Below are the code and all the weights of a small trained network. Each question names an input and a class and asks about switching units off, where a switched-off unit gives its printed mean instead of its output.

import numpy as np


def w(rows, s, z=0):
    codes = np.array(rows[::2]) - 128.0
    scale = np.full(codes.shape[1], s)
    scale[-1] = z or s
    return codes * scale


def norm(h):
    return h / np.sqrt((h * h).mean(-1, keepdims=True) + 1e-5)


def f(y):
    return np.maximum(y, 0)


def log_softmax(a):
    a = a - a.max(-1, keepdims=True)
    return a - np.log(np.exp(a).sum(-1, keepdims=True))


def net(x, mask):
    res = np.array(x, float).reshape(1, 8) / 4 @ E
    u = 0
    for l in range(2):
        y = f(norm(res) @ A[l][:, :-1].T + A[l][:, -1])
        res = res + np.where(mask[u : u + 12], y, B[l][:, -1]) @ B[l][:, :-1]
        u += 12
    return log_softmax(norm(res)[-1] @ U[:, :-1].T + U[:, -1])


A, B = {}, {}
E = w([
[106,173,243,87],'x0',
[236,122,120,70],'x1',
[127,110,130,124],'x2',
[130,128,128,127],'x3',
[126,121,130,125],'x4',
[129,124,130,126],'x5',
[184,110,170,206],'x6',
[128,135,128,129],'x7',
],0.011)
A[0] = w([
[87,125,120,209,18],'L0N1',
[120,128,119,94,47],'L0N2',
[151,114,168,150,70],'L0N3',
[250,119,88,85,2],'L0N4',
[120,146,67,28,62],'L0N5',
[148,95,92,128,53],'L0N6',
[184,115,37,176,64],'L0N7',
[207,109,155,251,9],'L0N8',
[170,133,175,82,216],'L0N9',
[150,118,216,120,64],'L0N10',
[208,124,175,169,62],'L0N11',
[149,140,99,133,138],'L0N12',
],0.019,0.0036)
B[0] = w([
[112,105,181,168,192],'L0N1',
[106,133,111,111,150],'L0N2',
[96,138,122,102,166],'L0N3',
[140,41,252,133,254],'L0N4',
[58,115,65,49,244],'L0N5',
[169,138,99,142,172],'L0N6',
[199,141,63,173,249],'L0N7',
[44,109,65,62,239],'L0N8',
[153,174,184,102,232],'L0N9',
[164,189,79,155,206],'L0N10',
[101,123,110,46,215],'L0N11',
[155,115,124,137,167],'L0N12',
],0.035,0.009)
A[1] = w([
[167,253,139,148,4],'L1N1',
[213,114,67,198,8],'L1N2',
[71,115,160,223,70],'L1N3',
[148,150,148,137,91],'L1N4',
[100,130,132,89,63],'L1N5',
[170,100,177,137,88],'L1N6',
[157,141,133,155,191],'L1N7',
[154,148,97,130,75],'L1N8',
[143,239,183,77,15],'L1N9',
[73,108,166,217,89],'L1N10',
[180,114,194,137,87],'L1N11',
[119,66,138,111,22],'L1N12',
],0.023,0.0023)
B[1] = w([
[182,109,70,204,192],'L1N1',
[171,141,100,231,218],'L1N2',
[136,136,218,96,181],'L1N3',
[100,136,101,122,143],'L1N4',
[118,94,90,100,214],'L1N5',
[115,168,173,134,173],'L1N6',
[112,142,98,104,150],'L1N7',
[148,131,122,155,158],'L1N8',
[153,97,102,228,254],'L1N9',
[144,138,217,91,179],'L1N10',
[91,163,192,134,179],'L1N11',
[116,253,106,154,191],'L1N12',
],0.033,0.0095)
U = w([
[157,123,64,211,153],'0',
[43,107,54,46,25],'1',
[106,131,252,109,254],'2',
],0.016,0.00051)

Each question gives the input, the list of numbers given to net, and the class t.
The units are the neurons (one row each of A and B). Each row of codes is followed by its name. A weight is (code - 128) times the scale printed after its matrix; where a second scale follows, it is the last column's (A, B and U).
mask holds one flag per neuron, layer by layer. A switched-off neuron (its flag False) gives its mean, the last column of its row in B, instead of its output. The means were averaged over made-up inputs and are rounded, as every weight is.
A unit's drop is (log p(t) with every unit on - log p(t) with that unit switched off) / (log p(t) with every unit on - log p(t) with every unit switched off).
The circuit of an input: a set's keep is (log p(t) with only the set's units on - log p(t) with every unit switched off) / (log p(t) with every unit on - log p(t) with every unit switched off). Starting from the 12 units with the biggest drops (on a tie, the unit counted first), units are removed one at a time, each time the one whose removal leaves the highest keep (on an exact tie, the one counted first), for as long as the keep stays at least 0.8.
units of the circuit, in order: the units of the circuit, biggest drop first
most important unit: the unit with the biggest drop
k most important neurons: the k neurons with the biggest drops, biggest first
k most important neurons of layer l: the k neurons of layer l with the biggest drops, biggest first
drop when u is switched off: that unit's drop, to one decimal
input [4,-4,-7,5,-7,-6,6,2], class 1: most important unit => L0N8
input [-7,4,-1,-1,2,0,-8,6], class 1: 3 most important neurons of layer 0 => L0N5; L0N10; L0N4
input [4,-7,1,1,3,-6,-5,2], class 2: 2 most important neurons => L0N5; L0N8
input [4,-6,5,1,-4,2,4,3], class 2: 2 most important neurons => L0N1; L0N5
input [2,7,0,2,1,-8,-5,5], class 2: 2 most important neurons => L0N4; L0N8
input [8,-6,4,-7,8,4,-7,6], class 0: units of the circuit, in order => L0N4; L0N8
input [-1,7,-6,-3,7,5,6,0], class 2: 2 most important neurons of layer 0 => L0N4; L0N5
input [8,4,8,-4,-6,6,-6,8], class 0: 2 most important neurons => L0N8; L1N9
input [6,-8,8,6,-2,1,8,2], class 1: 2 most important neurons => L0N8; L0N4
input [8,-4,-1,0,-1,7,-8,-6], class 0: 3 most important neurons of layer 0 => L0N8; L0N11; L0N4
input [-4,-2,8,-6,7,-3,-5,-5], class 1: 3 most important neurons => L0N5; L0N10; L1N9
input [0,5,-6,3,-4,-7,-3,-2], class 2: drop when L0N4 is switched off => 0.9
input [-4,-5,-4,1,-5,3,-6,3], class 1: drop when L0N4 is switched off => 0.8
input [3,7,0,7,-4,4,1,6], class 2: units of the circuit, in order => L0N4
input [3,7,7,7,3,6,0,-8], class 2: drop when L0N4 is switched off => 0.9
